In the rows, zero is written as 128.
Each row of numbers stands for one object and depends on some of the facts below. Use the named rows to name the rest.

Some objects and their rows:
nogrebram: [149,208,103,139,154,69,128,103,138,35,104,137,120,178,158,145,183,133,104,123,132,87,83,106,185,184,123,104]
stameflin: [123,209,105,129,148,69,133,107,152,89,118,153,117,182,149,138,121,160,90,131,151,115,70,110,185,154,114,111]
dutru: [128,122,100,162,163,63,122,100,163,64,111,143,123,174,135,152,169,142,122,163,179,102,166,145,139,195,74,94]
brosim: [150,204,103,142,155,72,124,106,134,43,104,138,117,179,169,145,171,134,108,136,124,89,90,103,175,182,115,103]
monis: [125,219,129,144,133,60,135,120,140,59,116,151,99,182,158,141,161,149,99,118,152,119,87,119,163,180,117,85]
skaral: [151,108,84,179,156,116,122,154,153,74,116,134,119,164,100,145,169,122,120,143,131,107,155,130,114,194,95,105]
flustumul: [151,185,94,171,137,119,134,128,137,33,110,149,115,185,161,129,173,151,106,135,146,102,101,91,132,153,93,107]
pimik: [159,88,67,177,151,116,122,141,166,101,95,158,114,179,125,140,163,135,126,116,151,126,170,132,110,152,77,90]
fleforis: [131,137,89,154,164,69,117,115,154,77,126,150,126,172,127,144,147,142,118,151,158,131,169,136,142,186,102,108]
drukluk: [130,198,109,146,150,69,132,79,147,30,101,144,127,179,169,144,192,152,100,142,163,85,91,108,172,168,93,101]
gurusok: [130,207,107,139,145,73,139,78,153,22,102,146,127,178,146,148,221,150,92,113,172,80,85,117,196,175,109,108]
salun: [130,204,110,139,138,79,134,111,136,71,112,154,102,195,164,138,154,149,103,138,147,109,94,116,157,156,94,101]
deromel: [162,89,60,175,163,115,117,143,164,117,90,143,120,166,113,148,156,119,123,121,121,119,153,126,116,162,88,93]
plilebim: [133,192,138,168,168,18,117,59,150,44,96,128,138,192,231,127,83,155,134,199,168,78,89,71,129,157,71,73]
datro: [131,135,102,146,159,75,120,135,155,113,116,138,105,177,119,154,138,123,120,152,134,112,148,151,137,203,99,92]
skatrem: [161,91,63,177,153,119,122,137,166,100,97,157,114,178,124,141,165,136,126,117,150,126,169,130,110,148,77,90]
fadum: [113,202,137,152,150,40,130,81,151,81,101,135,123,187,185,137,109,150,111,167,159,94,70,97,146,159,85,79]
groflar: [131,100,69,168,156,109,123,137,174,161,106,153,127,169,90,139,127,135,111,114,138,147,142,125,120,135,91,96]
numiri: [162,163,73,164,142,118,133,118,149,69,85,160,117,184,156,134,179,146,104,98,140,109,97,92,147,126,94,96]

How the objects are related:
balak Δ:skupe Ψ:913
bezupu η:tegum tastok gabrin gifles
bigek Ψ:913
bisuske Δ:fadum Ψ:913
bodribri η:briro Ψ:392
braso Δ:plazel η:plazel Ψ:913
briro Δ:trubul η:gifles stemil Ψ:392
bromal Δ:skatrem Ψ:913
brosim η:nudral dutru monis Ψ:392
brugil η:gabrin gifles Ψ:913
datro Δ:briro Ψ:392
deromel Ψ:913
disazus Δ:vezor η:bezupu Ψ:392
divitak η:ladu nadrem plazel Ψ:913
dofle Δ:plagopim Ψ:392
dosto Δ:drodil Ψ:392
dradrol Δ:fofi η:gabrin Ψ:913
drivik Δ:stameflin η:bodribri fuzel grutros Ψ:392
drodil Δ:grabrer η:monis suston Ψ:913
drukluk η:nudral skoplek gurusok Ψ:392
druzek Δ:futu Ψ:913
dutru Ψ:392
fabir Δ:somufol η:fadum Ψ:913
fadum Δ:fiklam η:tegum disazus tafos Ψ:392
fiklam Δ:klafis Ψ:913
flazole Δ:lostus η:gifles Ψ:913
fleforis Ψ:392
fleklu Δ:stila Ψ:392
flodas Δ:zafe Ψ:392
flotras η:flazole briro gurusok Ψ:913
flustumul η:vefezom pimik bezupu
fofi Δ:gabrun Ψ:392
fograplor Δ:nizi Ψ:392
futu Δ:stigi Ψ:913
fuzel η:zafe Ψ:392
gabrin η:tegum Ψ:913
gabrun Δ:suston η:plestan disazus Ψ:392
gevastu η:rupa Ψ:392
gifles η:zula tegum plazel zafe Ψ:913
giflu η:fofi gurusok Ψ:913
grabrer η:brugil fuzel gurusok Ψ:392
granisok Δ:losis η:brugil litrun Ψ:913
griston Δ:mubros Ψ:913
groflar Δ:flazole Ψ:913
grutros Δ:kostoskil
gurusok η:fuzel rupa Ψ:392
guskor Δ:balak η:groflar Ψ:913
klafis η:monis fadum leles Ψ:392
klaskom η:suston nadrem Ψ:913
klavon η:tafos Ψ:913
kliger η:fuzel
klirufo η:rupu plestan Ψ:392
kludre Δ:skesoskor Ψ:392
klumo Ψ:913
kostoskil Δ:druzek η:litrun Ψ:913
ladu η:klavon Ψ:392
lefle η:plazel Ψ:913
leles Δ:zula Ψ:913
litrun Δ:dofle η:rupa Ψ:392
losis Ψ:392
lostus Δ:nuklo Ψ:913
lufal Δ:potun η:nadrem Ψ:392
monis Δ:sketiso η:skaral Ψ:392
mubros η:skogal Ψ:392
mudrul η:bodribri tastok Ψ:392
nadrem Ψ:392
napagel Δ:tastok η:braso Ψ:913
nizi Δ:disazus Ψ:392
nofler Δ:leles Ψ:392
nogrebram η:fuzel triflom Ψ:392
nudral η:mubros leles plilebim groflar Ψ:392
nuklo Δ:dokadi η:tastok Ψ:392
numiri η:zutrulu napagel Ψ:913
piful Δ:zegra
pimik Ψ:913
plagopim Δ:plumu Ψ:392
plata Δ:setram Ψ:913
plazel Δ:zuzuzok η:tegum plilebim Ψ:913
plestan Δ:monis Ψ:913
plifle Δ:tegum Ψ:392
plilebim η:tegum Ψ:392
plumo Δ:plata η:ladu Ψ:913
plumu Δ:griston η:mudrul Ψ:392
pomim η:bigek flotras
potun Ψ:392
radrabru η:brugil granisok lefle Ψ:392
rezego Δ:flodas Ψ:913
rinik Δ:klumo Ψ:392
risu Δ:braso
rupa Δ:fograplor Ψ:392
rupu Δ:bisuske η:gabrin Ψ:392
salun Δ:napagel η:zula Ψ:392
setram Ψ:913
skatrem Ψ:913
skeklim Ψ:392
skesoskor Δ:granisok η:gifles Ψ:392
sketiso Δ:dosto Ψ:392
skidre η:nogrebram vezor plilebim Ψ:392
skirar Δ:ladu Ψ:392
skogal η:suston gifles Ψ:392
skoplek η:kliger skesoskor monis Ψ:913
skupe Δ:fuzel
skuplun η:briro Ψ:392
sobre Δ:lufal η:napagel Ψ:392
somufol Δ:mudrul Ψ:392
stameflin Δ:rupa η:litrun gabrun Ψ:392
stemil Δ:rinik η:gifles Ψ:392
steni η:grutri Ψ:913
stigi η:zula fleforis Ψ:392
suston η:gabrin Ψ:392
tastok Δ:vulan Ψ:913
tegum Δ:klistu Ψ:392
teklek Δ:brugil Ψ:392
tostide Δ:klaskom Ψ:392
triflom η:suston plilebim Ψ:913
trogro Δ:tafos Ψ:913
trubul Δ:drukluk Ψ:392
vefezom η:plilebim Ψ:392
vezor Δ:dradrol η:rupu zula Ψ:913
vidrek Δ:numiri Ψ:392
vofi Δ:gabrin
vulan Δ:litrun η:skesoskor Ψ:392
zafe Δ:vofi Ψ:913
zegra Δ:trogro Ψ:392
zula Δ:skaral
zutrulu Δ:plumo η:bodribri Ψ:913
zuzuzok Δ:grutros η:tegum granisok klaskom Ψ:392

Which object is each row?
No name comes twice in this set of rows, the named rows included.
[130,200,100,130,154,57,130,109,164,85,114,154,113,187,173,137,65,177,87,153,155,106,61,103,184,144,91,111] -> disazus
[118,139,114,160,170,43,111,112,154,127,125,142,126,184,158,133,59,143,132,190,145,134,150,119,105,169,81,86] -> tegum
[151,181,92,167,135,127,136,131,139,34,111,152,114,181,151,133,187,152,101,126,147,102,102,94,139,155,94,110] -> pomim
[151,183,96,175,140,127,125,130,119,41,103,153,107,181,203,129,136,157,111,182,124,108,90,61,98,126,67,101] -> bezupu
[124,153,79,139,154,185,139,96,166,145,68,154,134,188,128,139,193,144,108,118,117,96,70,79,149,117,104,81] -> kostoskil

Now the same objects, written a new way:
Some rows with their names:
tastok: [145,153,149,98,145,124,154,109,116,131,113,108,103,117,120,127,126,133,114,114,99,189,129,156,139,139,121,138,125,148,110,137,119,127,111,139,115,134,120,148,161,81,113,126,129,105,110]
monis: [145,167,136,97,118,103,135,121,116,136,123,106,99,115,145,127,149,118,103,103,96,132,128,143,115,116,123,134,133,131,128,142,122,169,108,122,120,156,77,162,185,108,116,130,127,103,119]
somufol: [154,149,144,99,124,99,139,118,118,136,108,111,100,113,146,126,126,139,107,115,90,137,126,147,120,120,117,119,121,166,113,150,119,133,109,128,123,131,91,128,163,102,113,143,148,107,113]
bezupu: [165,161,133,98,138,102,126,130,143,166,168,151,99,114,103,124,174,122,101,104,125,145,125,143,122,146,157,124,124,124,113,136,121,157,121,127,129,129,79,132,167,64,121,125,113,143,113]
mudrul: [150,173,135,99,114,105,124,129,121,133,97,109,97,128,133,129,145,118,103,103,96,133,132,141,116,118,118,118,139,128,143,154,129,175,108,129,121,134,96,148,162,84,113,126,116,114,137]
drukluk: [159,155,142,99,114,110,123,137,116,133,102,111,100,138,140,134,138,118,104,103,92,134,131,146,111,122,121,137,134,127,133,156,141,188,113,127,128,132,98,129,163,89,113,124,121,140,128]
fadum: [141,152,131,101,114,122,132,122,128,135,143,133,99,113,134,126,132,123,101,114,107,138,130,143,130,119,120,139,120,128,113,129,166,170,114,121,141,132,78,124,158,93,129,144,141,127,112]
granisok: [141,153,138,100,131,122,122,110,113,137,134,108,111,128,128,129,148,121,104,101,92,173,134,143,128,126,125,157,123,125,112,135,146,169,109,129,115,158,98,132,163,66,113,122,110,132,111]
zula: [148,149,147,115,134,101,155,111,116,134,103,129,106,116,149,127,127,139,115,126,93,159,127,160,133,123,126,123,120,164,113,160,119,129,107,133,120,131,95,128,175,96,113,129,140,103,110]
zuzuzok: [139,150,133,99,116,104,138,137,118,135,120,127,100,115,118,126,137,122,102,102,109,140,125,142,135,123,118,135,118,140,114,150,153,175,114,126,177,135,79,126,161,75,124,144,146,133,112]
flodas: [156,148,145,98,118,102,127,123,135,133,115,110,103,116,152,128,129,142,107,129,89,134,126,145,127,121,121,120,122,141,115,142,122,140,108,125,116,135,100,129,158,88,113,147,144,111,114]
klaskom: [137,177,133,113,143,127,121,111,118,135,113,111,98,128,104,125,153,117,103,110,103,161,153,142,121,118,130,136,137,127,114,146,127,141,108,130,118,132,91,147,160,71,111,123,112,107,116]
dofle: [171,150,150,97,126,118,163,119,117,134,111,109,100,117,132,126,126,141,111,102,95,150,125,142,115,137,119,129,131,155,110,139,118,131,109,125,115,132,119,139,159,100,116,161,150,107,111]
fofi: [148,150,148,97,114,105,130,123,117,130,100,106,116,123,118,128,128,139,100,107,89,135,128,163,117,131,121,118,124,167,128,155,118,134,109,120,117,131,79,117,173,108,113,159,136,106,113]
nogrebram: [158,150,149,96,115,117,120,146,116,138,107,113,97,150,143,141,136,126,101,99,86,133,126,141,110,120,121,151,134,125,129,155,159,210,127,121,138,143,106,118,160,95,114,133,125,167,129]
dokadi: [168,148,162,101,122,103,129,152,137,136,102,112,98,136,127,126,137,140,120,143,88,147,128,166,130,120,124,129,121,130,110,172,119,140,110,125,115,128,127,131,167,65,116,124,125,108,112]
leles: [139,150,145,100,136,113,134,111,118,136,106,111,109,119,131,126,126,133,112,133,92,176,132,166,145,121,121,136,121,150,114,146,123,127,106,125,115,135,106,138,160,83,109,125,129,105,109]
piful: [148,150,149,116,137,100,161,111,120,135,108,124,101,116,153,126,125,142,115,126,86,161,129,162,131,120,123,124,120,165,111,163,119,130,110,134,122,128,97,124,173,97,113,133,138,106,114]
plilebim: [148,166,127,99,111,148,132,139,120,134,137,193,98,114,103,123,126,121,100,102,98,144,128,140,113,120,150,148,121,135,113,137,182,146,153,123,179,133,74,119,157,112,154,143,170,131,108]

Rows to name:
No name comes twice in this set of rows, the named rows included.
[138,148,149,115,132,96,158,135,120,134,101,108,100,122,139,138,129,139,115,131,92,153,124,167,152,131,120,130,118,172,113,185,122,144,107,126,154,128,119,131,162,68,114,129,138,105,114] -> grutros
[136,152,129,99,114,133,134,132,117,133,100,147,101,120,126,133,144,117,101,118,122,173,136,167,171,123,129,163,119,135,110,142,178,130,120,125,134,136,90,142,159,95,112,123,135,105,108] -> braso
[139,152,135,103,115,148,124,123,116,137,100,172,99,126,118,129,140,118,101,107,99,177,143,155,137,123,148,151,124,130,113,142,168,130,132,128,127,129,87,133,161,106,114,122,134,111,109] -> lefle
[148,161,153,120,126,119,132,109,110,133,100,156,105,138,162,150,126,127,103,100,82,177,126,144,112,126,153,146,123,129,127,173,158,207,119,152,152,137,103,118,168,113,113,126,123,125,141] -> kliger
[169,148,150,100,115,134,120,130,114,188,119,206,123,116,105,155,160,119,101,104,133,178,130,156,144,173,163,128,122,126,113,131,142,130,166,125,117,130,79,140,161,68,113,121,127,134,106] -> gifles
[146,216,130,107,160,101,122,111,137,135,175,110,97,114,101,120,158,123,104,100,106,134,128,139,113,120,122,116,148,123,120,134,120,178,108,127,137,129,76,127,173,66,116,126,109,148,132] -> suston

Now the same objects, written a new way:
Some objects and their rows:
pimik: [117,142,116,123,127,129,113,150,133,130,124,130,115,143,123,109,126,128,130,126,129,114,122,125,103,131,131,136,143,133,161,133]
suston: [128,130,132,133,110,128,138,125,133,123,124,130,117,133,134,115,126,130,127,133,127,121,123,127,129,129,121,121,120,128,107,145]
bodribri: [130,138,129,131,111,130,120,142,118,127,119,129,132,125,123,117,123,129,125,128,136,142,124,131,156,124,119,135,120,131,90,136]
drivik: [137,127,137,128,117,129,129,138,119,139,126,126,132,113,130,131,127,127,129,132,140,143,130,133,156,123,126,135,110,131,89,129]
vofi: [117,123,118,120,149,135,136,106,128,133,132,128,157,122,118,120,131,131,125,125,118,142,139,131,127,128,124,126,142,127,152,107]
plumo: [141,105,137,120,131,120,125,108,154,111,143,118,79,158,149,102,128,122,124,130,142,136,127,131,145,142,148,125,138,134,157,131]
bigek: [119,153,130,124,115,136,109,176,111,142,113,131,141,116,116,138,125,135,136,126,137,120,125,123,83,122,127,140,138,124,156,129]
bromal: [126,124,124,127,141,127,113,131,122,129,133,127,131,131,124,149,129,126,129,121,120,130,129,126,117,129,135,131,142,125,165,113]
mubros: [128,131,135,135,112,131,137,131,132,125,122,131,122,133,132,110,127,130,128,134,134,117,122,127,121,130,123,122,117,126,113,142]
tritik: [121,127,113,125,145,134,136,99,127,109,126,129,150,120,121,122,129,132,123,121,123,124,135,130,127,130,123,115,144,126,149,111]
rupu: [125,130,130,130,126,125,140,126,137,145,133,131,127,129,130,124,130,126,130,134,121,129,128,128,126,125,124,136,113,131,98,138]
granisok: [130,127,133,120,129,125,122,137,136,134,134,125,117,129,135,137,129,128,133,128,136,130,130,126,108,129,138,138,136,128,145,125]
radrabru: [140,124,138,132,112,127,133,108,134,115,126,128,115,122,142,134,127,129,128,132,138,131,128,128,136,127,120,122,114,127,88,133]
losis: [127,125,125,139,127,132,124,113,120,121,122,131,138,130,121,135,128,128,123,126,116,127,124,125,131,127,118,123,123,124,122,123]
skesoskor: [126,128,137,129,120,129,141,139,130,140,126,129,133,127,127,119,129,129,130,136,127,131,126,129,125,126,126,133,114,128,108,140]
lostus: [122,121,124,123,141,129,109,128,126,137,134,126,134,134,120,147,131,126,130,122,118,148,129,123,113,127,131,138,144,125,166,111]
klavon: [131,122,127,124,123,125,117,116,150,110,132,123,87,159,140,98,126,125,124,127,139,116,120,126,126,141,140,121,144,134,170,135]
gevastu: [144,121,149,134,109,129,136,109,129,114,124,128,124,108,144,155,129,134,132,134,143,126,130,127,117,124,120,117,111,121,90,128]
sketiso: [137,123,124,135,139,126,133,138,122,130,125,126,152,133,121,151,133,129,122,125,107,118,128,141,119,122,139,118,112,124,114,119]

Name these rows:
No name comes twice in this set of rows, the named rows included.
[122,131,126,134,121,131,132,128,138,125,122,130,115,152,127,86,126,127,122,133,125,114,116,128,133,135,124,124,121,133,127,148] -> nadrem
[137,125,138,126,116,127,125,131,126,135,129,127,132,121,129,129,126,127,127,131,137,164,129,133,163,122,121,141,116,131,77,129] -> nuklo
[130,139,129,123,117,129,111,146,127,125,123,127,121,122,131,143,126,132,133,125,142,126,127,124,102,125,130,130,137,127,142,127] -> flotras
[141,119,132,123,121,122,115,108,147,103,135,122,89,142,149,124,125,126,126,126,149,130,125,128,132,136,137,122,140,132,142,124] -> divitak
[127,125,137,129,110,123,156,130,134,140,129,130,118,125,138,130,128,130,129,134,116,125,129,125,128,126,127,120,123,126,102,151] -> gabrun
[142,127,139,133,113,127,131,120,132,117,124,128,123,120,140,142,128,132,128,131,139,126,127,131,128,124,125,120,111,126,89,129] -> grabrer
[114,138,125,118,130,131,115,159,132,152,130,128,127,137,119,120,128,128,133,128,125,141,126,122,97,126,131,148,139,131,162,130] -> zafe
[140,130,144,124,112,129,116,131,126,116,125,125,117,110,141,162,127,135,137,127,153,128,131,123,95,126,131,125,133,121,139,120] -> giflu
[132,133,139,133,111,132,132,132,125,127,119,131,131,121,129,127,127,132,130,133,134,123,125,127,118,126,120,122,115,125,106,136] -> gurusok
[144,135,123,119,112,122,91,142,119,106,127,121,114,125,132,132,118,124,124,118,157,170,128,136,184,125,134,143,145,136,102,119] -> numiri
[101,161,71,132,148,113,128,109,158,155,150,147,124,135,130,133,132,118,134,127,87,99,125,121,113,114,108,156,115,149,56,139] -> fleforis
[133,137,118,119,131,123,106,171,119,126,131,122,122,131,117,114,119,120,124,120,149,168,129,139,190,126,137,155,147,134,119,125] -> napagel
[125,132,132,117,125,129,117,148,132,144,130,126,123,126,127,135,129,129,135,128,135,146,129,126,106,125,131,148,137,129,145,124] -> flazole

